Below is a small trained network, with its code and all its weights. Each question gives an input and a class and asks what happens when units are switched off, that is, made to give their printed mean instead of their output.

import numpy as np


def w(rows, s, z=0):
    codes = np.array(rows[::2]) - 128.0
    scale = np.full(codes.shape[1], s)
    scale[-1] = z or s
    return codes * scale


def norm(h):
    return h / np.sqrt((h * h).mean(-1, keepdims=True) + 1e-5)


def f(y):
    return y / 2 * (1 + np.tanh(0.7978845608 * (y + 0.044715 * y**3)))


def log_softmax(a):
    a = a - a.max(-1, keepdims=True)
    return a - np.log(np.exp(a).sum(-1, keepdims=True))


def net(x, mask):
    res = np.array(x, float).reshape(1, 5) / 4 @ E
    u = 0
    for l in range(3):
        y = f(norm(res) @ A[l][:, :-1].T + A[l][:, -1])
        res = res + np.where(mask[u : u + 6], y, B[l][:, -1]) @ B[l][:, :-1]
        u += 6
    return log_softmax(norm(res)[-1] @ U[:, :-1].T + U[:, -1])


A, B = {}, {}
E = w([
[127,91,163,86,128,160,100],'x0',
[159,180,151,167,175,104,2],'x1',
[181,161,200,106,100,92,168],'x2',
[124,175,111,61,159,133,168],'x3',
[199,96,120,138,228,144,173],'x4',
],0.0058)
A[0] = w([
[115,121,120,103,113,128,207,181],'0.n0',
[130,214,49,188,122,73,175,60],'0.n1',
[102,73,204,7,156,199,69,83],'0.n2',
[32,173,60,125,194,254,118,88],'0.n3',
[142,247,126,98,159,139,112,252],'0.n4',
[192,178,141,32,97,92,148,77],'0.n5',
],0.007,0.0037)
B[0] = w([
[48,125,156,120,170,95,77,230],'0.n0',
[254,44,65,19,65,60,103,163],'0.n1',
[180,76,64,94,88,40,128,190],'0.n2',
[126,165,70,170,114,217,122,208],'0.n3',
[29,75,196,71,163,157,88,253],'0.n4',
[180,193,61,132,60,249,194,178],'0.n5',
],0.0081,0.0041)
A[1] = w([
[181,185,155,132,109,115,153,111],'1.n0',
[178,105,115,125,194,155,167,11],'1.n1',
[157,112,146,150,187,145,148,44],'1.n2',
[152,78,163,246,85,119,139,112],'1.n3',
[140,154,112,136,164,90,121,157],'1.n4',
[158,165,232,99,108,136,169,189],'1.n5',
],0.012,0.0012)
B[1] = w([
[139,78,61,183,124,222,115,144],'1.n0',
[120,148,165,95,1,142,105,221],'1.n1',
[75,235,98,164,67,79,167,174],'1.n2',
[123,114,146,13,151,226,142,212],'1.n3',
[136,98,154,75,111,51,118,126],'1.n4',
[111,119,50,185,166,121,86,254],'1.n5',
],0.0087,0.0043)
A[2] = w([
[244,61,54,81,104,49,107,225],'2.n0',
[88,72,94,114,119,129,253,11],'2.n1',
[21,135,76,101,225,79,141,255],'2.n2',
[32,54,157,190,112,111,235,108],'2.n3',
[31,80,152,111,55,147,80,191],'2.n4',
[172,83,101,169,57,180,196,202],'2.n5',
],0.0063,0.0021)
B[2] = w([
[170,30,59,102,96,79,126,165],'2.n0',
[93,71,153,103,167,133,25,170],'2.n1',
[186,87,198,146,130,117,155,202],'2.n2',
[164,175,175,156,176,96,2,159],'2.n3',
[184,164,117,154,121,78,205,253],'2.n4',
[144,174,110,159,161,83,90,176],'2.n5',
],0.0097,0.0066)
U = w([
[194,47,46,54,81,39,90,71],'0',
[88,118,223,140,240,46,69,160],'1',
[128,142,2,211,167,204,132,155],'2',
[141,233,142,121,43,73,183,172],'3',
[118,97,160,27,143,213,189,186],'4',
[158,91,141,160,158,111,237,4],'5',
],0.012,0.0037)

Each question gives the input, the list of numbers given to net, and the class t.
The units are the neurons (one row each of A and B). Each row of codes is followed by its name. A weight is (code - 128) times the scale printed after its matrix; where a second scale follows, it is the last column's (A, B and U).
mask holds one flag per neuron, layer by layer. A switched-off neuron (its flag False) gives its mean, the last column of its row in B, instead of its output. The means were averaged over made-up inputs and are rounded, as every weight is.
A unit's drop is (log p(t) with every unit on - log p(t) with that unit switched off) / (log p(t) with every unit on - log p(t) with every unit switched off).
The circuit of an input: a set's keep is (log p(t) with only the set's units on - log p(t) with every unit switched off) / (log p(t) with every unit on - log p(t) with every unit switched off). Starting from the 12 units with the biggest drops (on a tie, the unit counted first), units are removed one at a time, each time the one whose removal leaves the highest keep (on an exact tie, the one counted first), for as long as the keep stays at least 0.8.
units of the circuit, in order: the units of the circuit, biggest drop first
unit that matters most: the unit with the biggest drop
k most important neurons: the k neurons with the biggest drops, biggest first
drop when u is switched off: that unit's drop, to one decimal
input [-6,-5,6,-3,7], class 3: unit that matters most : 1.n1
input [-6,-3,-4,8,0], class 4: units of the circuit, in order : 0.n4; 1.n5
input [6,2,-6,1,5], class 0: 3 most important neurons : 0.n2; 2.n0; 0.n5
input [-2,1,7,-5,0], class 2: 2 most important neurons : 1.n5; 1.n0
input [-2,-8,8,-2,6], class 1: 2 most important neurons : 0.n0; 2.n3
input [2,-6,-7,2,-4], class 2: 2 most important neurons : 0.n3; 0.n4
input [1,7,8,-2,2], class 2: units of the circuit, in order : 0.n0; 1.n0
input [4,2,7,1,7], class 2: units of the circuit, in order : 1.n5; 0.n5
input [4,-3,5,-4,4], class 2: units of the circuit, in order : 1.n5; 0.n1
input [-7,-2,-4,-8,-6], class 4: units of the circuit, in order : 1.n3; 1.n5
input [-7,7,3,-7,0], class 0: 4 most important neurons : 0.n1; 1.n4; 0.n0; 0.n3
input [5,3,4,-6,0], class 4: 2 most important neurons : 1.n3; 0.n1
input [5,2,-1,-5,6], class 3: units of the circuit, in order : 1.n2; 1.n1
input [-7,7,7,1,2], class 0: 3 most important neurons : 0.n1; 0.n0; 2.n0
input [-8,2,1,4,7], class 0: units of the circuit, in order : 0.n1
input [-3,-2,6,5,1], class 2: 3 most important neurons : 0.n5; 1.n5; 1.n0
input [7,7,-7,1,2], class 0: 4 most important neurons : 0.n2; 0.n0; 0.n5; 1.n4
input [2,2,-1,2,-3], class 5: 2 most important neurons : 1.n1; 0.n1
input [-7,4,7,3,2], class 0: 4 most important neurons : 0.n1; 2.n0; 0.n3; 0.n4
input [3,-6,7,-3,5], class 2: 2 most important neurons : 0.n4; 1.n5
input [-5,-4,7,8,-5], class 4: 2 most important neurons : 0.n4; 0.n0
input [4,-5,-3,3,1], class 1: unit that matters most : 0.n1
input [2,-5,8,1,-4], class 2: 2 most important neurons : 0.n5; 1.n5
input [-3,-2,3,6,-3], class 4: drop when 0.n5 is switched off : 0.6
input [0,-2,2,-2,-3], class 5: drop when 0.n4 is switched off : 0.4
input [8,5,-2,2,7], class 0: drop when 1.n2 is switched off : 0.0
input [-6,2,0,7,7], class 3: drop when 1.n2 is switched off : 0.4
input [4,-4,-8,4,-1], class 2: units of the circuit, in order : 0.n3
